Where the symbols take the items:
at | η ρ θ ξ ω ζ
qp | hh tr rd lf mg nh
tc | bn cf lj td ds gf
td | jz gf gp sc jp rt
mt | dg qf rp dm mq mz
hl | gh zz gb jq sl jd
hf | cz hb jt fq pb bt
fq | cm bt pq ff pc ft
sd | nz sq cf ds jc bn
nh | rd ct hz hb pn hp
cg | bl md fs sd ld sq
mg | qp hh nh hz ct pn
sm | sl hl zm md gb jq
gd | jq zm cg fs md ld
ld | cg bl sq jc lz nz
lj | qm ds td gp gf jp
hd | ht nj cq cj rj ns
ft | pq qn qf mq jr dg
bt | jt lt pc ft cm qn
rd | ct mg lf qj nh hz
fh | lq qt gh sm ch hl
zz | ch fh sl jd gh sm
jr | ft pq dg pm ff mt
jd | gb sm gd cg zm md
ht | nj dm tz rm hd cq
gp | rn jp sc qp rt tr
sc | fj rt qp rd tr mg
ch | fh lq hl gb zz sl
nj | dm qs rj ns ht tz
tr | sc fj mg nh hh ct
lt | pb hf cm qn jt fq
cm | bt jt qn jr fq pq
lz | ld cg nz tg fs sd
pb | hf cz bt pc lt cm
fs | lz ld sd cf sq jc
lf | pn nh qj hf hz hb
dg | qf ff pm qs mt rp
qm | ds tc jz rn lj td
lq | qt cj zz sl fh gh
qs | mz rp ht tz dm hd
gh | zz ch sm zm hl gb
pm | mq mt qs ht rp dm
gb | sm sl jq bl jd gd
cf | tg jc ds gf bn qm
jc | sd nz bn qm tg tc
jq | zm jd bl lz gd cg
hh | tr sc ct pn qp rd
bl | md gd lz nz cg fs
bn | cf tg qm jz tc lj
cj | rm ns fh gh qt ch
rj | hd ht ns qt tz rm
jz | gf lj rn fj td gp
jt | lt pb fq pq bt pc
tz | rj hd rm lq cq cj
jp | td jz rt tr rn fj
ct | mg qp pn hp rd lf
cq | tz rj cj fh ns qt
sq | fs lz jc bn nz tg
hz | lf pn hb pb hp cz
qj | hp hz hf jt hb pb
nz | sq fs tg tc sd cf
sl | hl gh jd gd sm zm
md | gd jq ld sq bl lz
rt | gp rn tr mg fj hh
rm | ns cq lq zz cj fh
ff | jr ft mt rp qf mq
hb | qj hp pb bt cz lt
mz | rp pm nj rj qs ht
dm | qs mz hd cq nj rj
pq | qn pc ff mt ft qf
tg | jc sd tc lj cf ds
hp | hz lf cz lt qj hf
rp | pm mq dm hd mz nj
cz | hb qj lt cm hf jt
pn | nh rd hp cz lf qj
mq | mt dg mz nj pm qs
rn | jp td fj hh gp sc
zm | jd gb md ld jq bl
gf | lj qm jp rt jz rn
fj | rt gp hh ct sc qp
qt | cj rm ch hl lq zz
ns | cq tz qt ch rm lq
pc | fq cm ft qf qn jr
qn | pc fq jr dg pq ff
qf | ff jr mq mz dg pm
ds | tc bn gf jp qm jz

The rows follow the links: the fewer symbols apart two items are, the more alike their rows tend to be.

Each row is also shifted at random along 3 hidden directions that mean nothing.

Known rows, each with its item:
-59	17	-3	24	-11	26	17	-2	7	-8	3	51	-23	-31	29	6	-6	36	-9	28	13	-26	10	42	4	-26; item md
58	-7	10	-22	40	-2	-69	40	29	17	27	-39	-28	29	18	-28	39	-26	-21	9	14	-6	-4	-24	-47	-48; item jc
9	-14	9	-44	19	-27	-68	31	3	6	25	-19	-8	-13	10	24	6	-29	-11	15	-15	4	17	-8	-28	-24; item tc
5	-38	-27	26	-19	-16	33	-5	-23	-3	-9	-23	32	23	12	-9	-24	22	16	-45	25	33	-10	-8	13	11; item pm
41	-20	11	-29	14	-46	5	13	36	31	19	-34	-43	51	-9	-28	18	-50	27	-15	0	37	0	-25	-31	-42; item fj
17	16	26	-40	24	2	-46	19	21	2	15	9	-33	-18	-7	10	25	-28	-7	32	-20	-23	7	4	-16	-12; item qm
-25	-21	-18	4	8	-8	-8	32	-22	-25	5	-13	33	36	43	-8	-18	-6	30	-9	31	-20	-36	5	-3	26; item cj
1	-29	-12	-1	12	27	-36	4	-16	-22	-5	-26	28	-6	14	-3	13	34	-6	-22	17	-15	-16	-13	2	26; item rj
1	-12	-23	16	1	-14	1	18	-55	-17	37	-5	35	5	33	32	-45	-1	1	3	35	1	37	24	-11	11; item zz
-52	38	0	24	-58	-6	28	-45	-14	20	-27	57	12	-88	-39	61	-37	32	-49	25	-57	35	57	21	39	-16; item mg
87	-11	28	-48	28	-16	-26	22	36	8	21	-8	-65	15	-7	-9	26	-53	25	6	-6	-2	-6	0	-23	-27; item jp
-64	61	-2	28	-38	-2	52	-47	-32	7	-30	25	56	-19	-48	25	-33	1	-19	21	-39	8	22	2	39	49; item bt
86	6	5	-6	-7	-12	-25	-7	-21	4	-15	-14	27	-17	-36	25	-15	-18	-20	-9	-27	23	8	-16	17	24; item pb
57	-13	-17	38	-19	30	12	-23	-33	-12	-7	2	20	-31	-8	18	-19	49	-27	-26	15	14	23	9	20	17; item rp
32	-31	8	-30	9	11	16	-21	-1	-16	-5	-17	-10	-3	-27	0	14	2	36	-33	0	0	-12	-6	11	44; item ft
-13	-45	-5	-33	-3	-31	14	-12	-24	-10	0	-34	29	4	-21	22	-13	-11	36	-38	-11	29	4	-16	9	44; item qn
19	-36	-30	7	-3	-24	-18	19	-72	-20	48	-11	37	-21	35	61	-60	7	-5	-7	33	16	64	29	-12	4; item gh
30	21	11	22	-13	55	52	-42	0	-21	-25	36	-18	-29	-33	0	3	35	2	-3	0	-21	-7	23	36	42; item qf
55	42	15	9	-10	14	2	-13	10	9	-38	12	4	-3	-37	-11	7	-12	-18	11	-32	-2	-26	-12	26	16; item cz
12	56	16	8	17	34	-40	5	19	11	11	16	-20	-16	-6	-7	26	-2	-53	45	-10	-28	17	1	-19	-30; item tg
-8	-11	-2	-6	-36	-35	-7	1	0	11	-43	14	17	-25	-8	24	-22	-4	2	-10	-43	36	-23	-7	33	0; item hz
15	-23	-14	9	0	37	-36	-7	-30	-21	-3	-9	36	-40	4	22	-1	47	-30	-14	11	-10	10	-2	11	28; item hd
-42	0	-7	5	22	16	16	0	-9	-7	41	-9	-6	19	18	-12	7	11	5	4	38	-21	29	9	-28	-7; item sm
-75	9	5	-24	-10	-60	18	24	13	13	3	16	-7	28	18	4	-19	-52	41	20	-22	10	-15	9	-6	-18; item jz
-33	-47	-18	0	-4	-29	-15	37	1	-5	15	4	-14	3	60	7	-15	10	18	-9	26	12	-9	18	-15	-42; item bl

The symbols that take the first to the second take the third to the fourth, perhaps in another order. What is the fourth?
Answers are names.
A -79	57	12	22	-43	12	41	-38	28	17	-59	56	0	-35	-35	-2	2	18	-17	27	-54	1	-19	5	43	0
B 41	9	2	0	-12	-25	-6	-5	-17	10	-18	-18	32	9	-27	9	-16	-25	-7	-10	-26	27	-6	-21	16	23
C -13	-1	1	-1	41	24	9	3	6	-6	46	-22	-18	44	13	-35	27	-2	12	2	47	-30	15	-5	-39	-4
D bl

A -10	-15	-12	3	22	7	0	6	-23	-10	47	-18	2	11	20	6	-6	5	1	-1	40	-11	40	9	-28	-1
B 59	6	6	2	28	10	-52	34	23	13	19	-12	-30	16	25	-23	29	-10	-30	17	17	-13	-3	-9	-33	-53
C 3	49	17	14	-17	10	33	-39	22	27	-6	32	-32	-31	-43	5	8	2	-31	26	-31	14	39	3	7	-27
D hf

A -90	44	10	-7	-22	-26	10	1	-2	5	-7	50	3	-26	3	33	-24	-24	0	49	-36	-10	13	28	11	-4
B 97	10	23	-21	0	-5	-17	4	-1	2	16	32	-52	-49	-17	40	-10	-27	-11	24	-22	9	38	27	1	-20
C 60	16	20	-15	2	-14	5	2	15	13	11	19	-46	-7	-15	8	2	-33	1	18	-16	10	19	13	-7	-26
D hh

A 40	-41	-12	2	-1	-17	-45	38	-6	-5	19	6	-20	-23	52	23	-16	10	-9	-2	22	12	7	23	-14	-49
B 34	-49	-13	-13	25	-45	-54	63	18	19	26	-49	-14	58	57	-31	13	-30	9	-18	32	22	-25	-23	-47	-63
C 6	-10	-11	3	-36	-54	-2	10	-18	12	-38	-3	42	2	-3	23	-39	-23	5	-14	-35	44	-24	-13	30	10
D pb

A -4	35	8	7	-24	-31	33	-10	1	17	-1	39	-22	-13	-10	21	-29	-27	0	28	-24	19	27	25	10	-22
B -1	-59	-8	-32	-21	-65	-20	3	1	25	3	-31	3	-21	-7	34	-14	-8	1	-34	-28	72	26	-22	-4	-33
C -53	-30	-3	-24	-13	-52	10	-3	30	31	-16	-27	-3	19	-9	-13	13	-15	17	-26	-28	47	-14	-35	-5	-27
D qj

A -55	-10	-25	19	-1	-18	22	8	-43	-10	40	-7	35	19	32	17	-37	3	6	2	35	2	39	18	-18	2
B -9	-21	5	-14	34	29	-10	6	19	-12	35	-7	-40	4	22	-17	34	17	11	0	36	-26	11	10	-32	-19
C 3	72	27	17	-6	27	48	-39	40	28	-9	37	-50	-4	-49	-24	24	-7	-26	37	-24	-8	22	3	4	-26
D ct

A 53	-18	-1	11	-6	25	31	-21	-4	-16	-12	4	-10	-5	-14	-7	-2	23	18	-29	13	1	-11	7	22	29
B -101	37	-27	64	-34	30	57	-38	-19	1	-31	17	57	3	-5	-16	-17	53	-25	2	9	-7	-1	-3	26	24
C 3	-2	-6	-1	-16	-51	7	9	-9	16	-27	-26	41	40	-11	-9	-19	-37	14	-19	-21	36	-32	-31	12	14
D pc

A 72	37	23	-3	-11	4	4	-13	6	9	8	42	-44	-46	-26	34	-10	-19	-21	35	-25	4	40	30	9	-21
B 36	10	10	-3	-12	-20	12	-14	6	25	9	11	-27	-23	-24	22	-9	-15	-17	6	-21	34	43	4	0	-34
C -24	-15	14	-51	28	-39	-46	38	26	12	22	-32	-16	34	16	-12	27	-49	21	7	-8	-3	-17	-23	-37	-24
D gf

A 96	58	24	22	40	98	-12	-11	0	-33	18	30	-34	-14	-12	-20	32	15	-30	39	32	-80	7	28	-5	29
B 39	-11	1	-6	45	20	-14	34	6	-21	23	-32	-8	67	28	-49	26	-21	32	-9	49	-41	-43	-10	-29	17
C 34	5	-7	25	-1	69	-27	-26	-23	-21	-8	6	24	-58	-15	18	8	62	-52	-1	5	-22	22	6	17	30
D nj

A 65	-47	2	-24	25	34	-52	7	-14	-25	48	1	-40	-62	19	42	7	34	-18	-3	25	-14	55	30	-22	-18
B -82	94	18	28	10	31	13	-7	44	24	-6	28	-12	33	-7	-53	38	-12	-34	60	-9	-47	-13	-8	-17	-30
C -60	44	-14	63	-18	44	69	-41	5	4	-29	13	28	27	-16	-48	8	42	-15	-3	18	-15	-19	-8	19	19
D lq

A 3	-5	-25	41	-25	30	-1	-24	-42	-11	-12	4	47	-48	-6	31	-26	59	-42	-14	8	9	33	8	24	22
B -25	17	-8	31	-6	57	-8	-25	-21	-21	-17	15	34	-41	-7	9	2	57	-39	5	5	-28	6	7	21	32
C 90	-46	-9	2	24	34	-30	-1	-3	-7	8	-52	1	12	-3	-25	29	31	-12	-48	33	7	-1	-28	-12	6
D ht

A -31	58	1	30	-35	-13	39	-21	-7	16	-44	20	41	13	-30	-9	-22	-17	-10	16	-34	9	-20	-11	34	24
B 59	22	4	6	-27	9	-11	-37	-56	-7	-10	19	43	-83	-53	76	-41	15	-45	7	-41	18	64	13	40	50
C -26	1	-11	21	13	41	8	-16	8	-5	-10	-29	22	30	-2	-48	31	34	-11	-20	24	-19	-23	-28	-4	17
D tz

A -95	1	-10	-13	-20	-64	-24	25	-23	12	11	6	36	-13	26	45	-40	-26	-6	25	-26	23	24	6	-6	-21
B -97	53	1	16	4	-14	4	14	27	27	0	3	9	47	17	-37	14	-20	-15	35	-3	-15	-13	-16	-24	-36
C 78	21	13	7	36	68	-25	9	-2	-33	10	11	-18	-1	8	-19	23	8	-7	16	31	-63	-17	17	-5	32
D ns

